Below are the code and all the weights of a small trained network. Each question names an input and a target symbol and asks about switching units off, where a switched-off unit gives its printed mean instead of its output.

import numpy as np


def w(rows, s, z=0):
    codes = np.array(rows[::2]) - 128.0
    scale = np.full(codes.shape[1], s)
    scale[-1] = z or s
    return codes * scale


def norm(h):
    return h / np.sqrt((h * h).mean(-1, keepdims=True) + 1e-5)


def f(y):
    return y / 2 * (1 + np.tanh(0.7978845608 * (y + 0.044715 * y**3)))


def softmax(a):
    e = np.exp(a - a.max(-1, keepdims=True))
    return e / e.sum(-1, keepdims=True)


def log_softmax(a):
    a = a - a.max(-1, keepdims=True)
    return a - np.log(np.exp(a).sum(-1, keepdims=True))


def net(x, mask):
    ids = ['βγεηθλμξτω'.index(c) for c in x.split()]
    T = len(ids)
    res = E[ids] + P[:T]
    u = 0
    for l in range(2):
        q, k, v = (norm(res) @ M[l].T for M in (Q, K, V))
        z = softmax(np.where(np.tri(T) > 0, q @ k.T / 2**0.5, -1e9)) @ v
        res = res + np.where(mask[u], z, O[l][:, -1]) @ O[l][:, :-1]
        u += 1
        y = f(norm(res) @ A[l][:, :-1].T + A[l][:, -1])
        res = res + np.where(mask[u : u + 8], y, B[l][:, -1]) @ B[l][:, :-1]
        u += 8
    return log_softmax(norm(res)[-1] @ U[:, :-1].T + U[:, -1])


Q, K, V, O, A, B = {}, {}, {}, {}, {}, {}
E = w([
[153,149,104,160],'β',
[161,164,144,199],'γ',
[151,101,141,80],'ε',
[123,173,129,182],'η',
[248,220,121,106],'θ',
[109,181,132,160],'λ',
[118,147,98,128],'μ',
[145,143,107,129],'ξ',
[175,83,128,90],'τ',
[131,136,98,118],'ω',
],0.018)
P = w([
[94,183,136,2],'0',
[206,85,76,158],'1',
[62,177,123,129],'2',
[77,172,124,139],'3',
[73,158,118,124],'4',
[139,116,100,136],'5',
[116,121,93,129],'6',
[65,128,79,109],'7',
],0.0059)
Q[0] = w([
[1,113,148,139],'L0H0',
[157,181,25,127],'L0H0',
],0.0069)
K[0] = w([
[223,26,166,227],'L0H0',
[84,254,131,59],'L0H0',
],0.0062)
V[0] = w([
[254,51,37,160],'L0H0',
[25,163,208,72],'L0H0',
],0.0031)
O[0] = w([
[254,97,119,148,1],'L0H0',
[61,153,147,90,155],'L0H0',
],0.0067,0.00079)
A[0] = w([
[112,141,182,85,245],'L0N0',
[145,92,18,160,66],'L0N1',
[77,195,136,215,150],'L0N2',
[75,180,118,41,207],'L0N3',
[34,98,105,140,28],'L0N4',
[183,4,92,101,163],'L0N5',
[213,33,181,254,161],'L0N6',
[77,184,245,190,251],'L0N7',
],0.007,0.0019)
B[0] = w([
[163,132,99,230,141],'L0N0',
[121,32,217,95,195],'L0N1',
[133,28,178,154,255],'L0N2',
[177,28,117,212,240],'L0N3',
[221,95,200,137,135],'L0N4',
[74,165,127,255,173],'L0N5',
[25,133,106,53,147],'L0N6',
[191,36,54,6,199],'L0N7',
],0.0045,0.0041)
Q[1] = w([
[50,115,232,9],'L1H0',
[97,178,182,66],'L1H0',
],0.012)
K[1] = w([
[93,7,126,254],'L1H0',
[116,42,193,236],'L1H0',
],0.0095)
V[1] = w([
[225,254,122,93],'L1H0',
[104,150,231,64],'L1H0',
],0.0097)
O[1] = w([
[244,209,49,6,254],'L1H0',
[125,70,164,20,38],'L1H0',
],0.012,0.0073)
A[1] = w([
[149,121,99,121,88],'L1N0',
[114,156,137,118,9],'L1N1',
[111,137,112,171,173],'L1N2',
[169,150,78,125,155],'L1N3',
[172,148,103,107,111],'L1N4',
[189,120,114,100,254],'L1N5',
[138,150,139,9,138],'L1N6',
[48,96,193,167,176],'L1N7',
],0.016,0.0051)
B[1] = w([
[169,171,207,145,150],'L1N0',
[135,162,156,166,112],'L1N1',
[152,55,86,107,178],'L1N2',
[154,57,212,167,254],'L1N3',
[107,115,244,180,211],'L1N4',
[23,134,171,64,250],'L1N5',
[115,46,1,189,226],'L1N6',
[139,242,135,16,191],'L1N7',
],0.0083,0.01)
U = w([
[230,180,88,96,120],'β',
[201,11,144,68,20],'γ',
[77,40,50,83,140],'ε',
[36,157,148,176,217],'η',
[134,126,122,121,28],'θ',
[51,179,169,43,209],'λ',
[86,231,27,162,46],'μ',
[200,208,217,181,6],'ξ',
[128,48,249,127,170],'τ',
[182,72,84,227,228],'ω',
],0.012,0.0023)

Each question gives the input, a string of symbols that net reads in full, and the target symbol t.
The units are the heads (2 rows each of Q, K, V and O) and the neurons (one row each of A and B). Each row of codes is followed by its name. A weight is (code - 128) times the scale printed after its matrix; where a second scale follows, it is the last column's (O, A, B and U).
mask holds one flag per unit, layer by layer, with each layer's heads first. A switched-off unit (its flag False) gives its mean, the last column of its rows in O or B, instead of its output. The means were averaged over made-up inputs and are rounded, as every weight is.
A unit's drop is (log p(t) with every unit on - log p(t) with that unit switched off) / (log p(t) with every unit on - log p(t) with every unit switched off).
The circuit of an input: a set's keep is (log p(t) with only the set's units on - log p(t) with every unit switched off) / (log p(t) with every unit on - log p(t) with every unit switched off). Starting from the 12 units with the biggest drops (on a tie, the unit counted first), units are removed one at a time, each time the one whose removal leaves the highest keep (on an exact tie, the one counted first), for as long as the keep stays at least 0.8.
circuit, biggest first: the units of the circuit, biggest drop first
k most important neurons: the k neurons with the biggest drops, biggest first
k most important neurons of layer l: the k neurons of layer l with the biggest drops, biggest first
input β ε ω ω θ ω λ, target β: circuit, biggest first : L1H0
input ω β ω τ μ ω ξ, target ω: 3 most important neurons of layer 0 : L0N2, L0N3, L0N1
input λ ω β γ, target λ: circuit, biggest first : L0H0, L1H0, L1N7
input ω γ ω β ξ, target ω: 2 most important neurons : L0N3, L0N1
input η γ η λ ω ω, target η: circuit, biggest first : L0N2, L1H0
input η ω λ η β, target η: circuit, biggest first : L0N3, L0N2, L1H0, L0N1
input β ω ω θ τ, target β: circuit, biggest first : L1H0, L0N5
input λ γ ω ω γ η η, target λ: circuit, biggest first : L0H0, L1H0, L1N7
input ε ξ ξ ε, target ε: 2 most important neurons : L0N1, L0N2
input μ λ ξ ε τ ξ η, target μ: 4 most important neurons of layer 1 : L1N3, L1N7, L1N5, L1N4
input ω λ μ, target ω: 3 most important neurons : L0N1, L0N3, L0N2
input τ ξ τ η, target τ: 2 most important neurons : L0N2, L0N7
input ω ω γ μ, target ω: circuit, biggest first : L1H0, L0N3, L1N5
input λ μ γ γ τ τ τ η, target λ: 2 most important neurons : L0N3, L0N2
input ω λ τ ω λ ω ω β, target ω: circuit, biggest first : L1H0, L0N3, L0N2, L1N5
input λ ω τ ε λ, target λ: circuit, biggest first : L1H0, L1N7
input ω ω η, target ω: 4 most important neurons : L0N3, L0N1, L0N2, L0N7
input γ μ β τ β, target γ: 4 most important neurons of layer 0 : L0N3, L0N5, L0N2, L0N1
input λ λ ω γ ε τ ω τ, target λ: 3 most important neurons : L0N2, L0N3, L1N7
input ξ τ ω τ β τ, target ξ: 2 most important neurons : L0N3, L0N5
input ε ε μ, target ε: circuit, biggest first : L1H0, L0N2, L0N1, L1N6
input μ ω μ β ω τ ε, target μ: 3 most important neurons : L0N3, L1N3, L1N7
input ω τ τ, target ω: 4 most important neurons of layer 0 : L0N3, L0N1, L0N2, L0N5
input τ ξ τ ε ω, target τ: 2 most important neurons of layer 0 : L0N2, L0N3
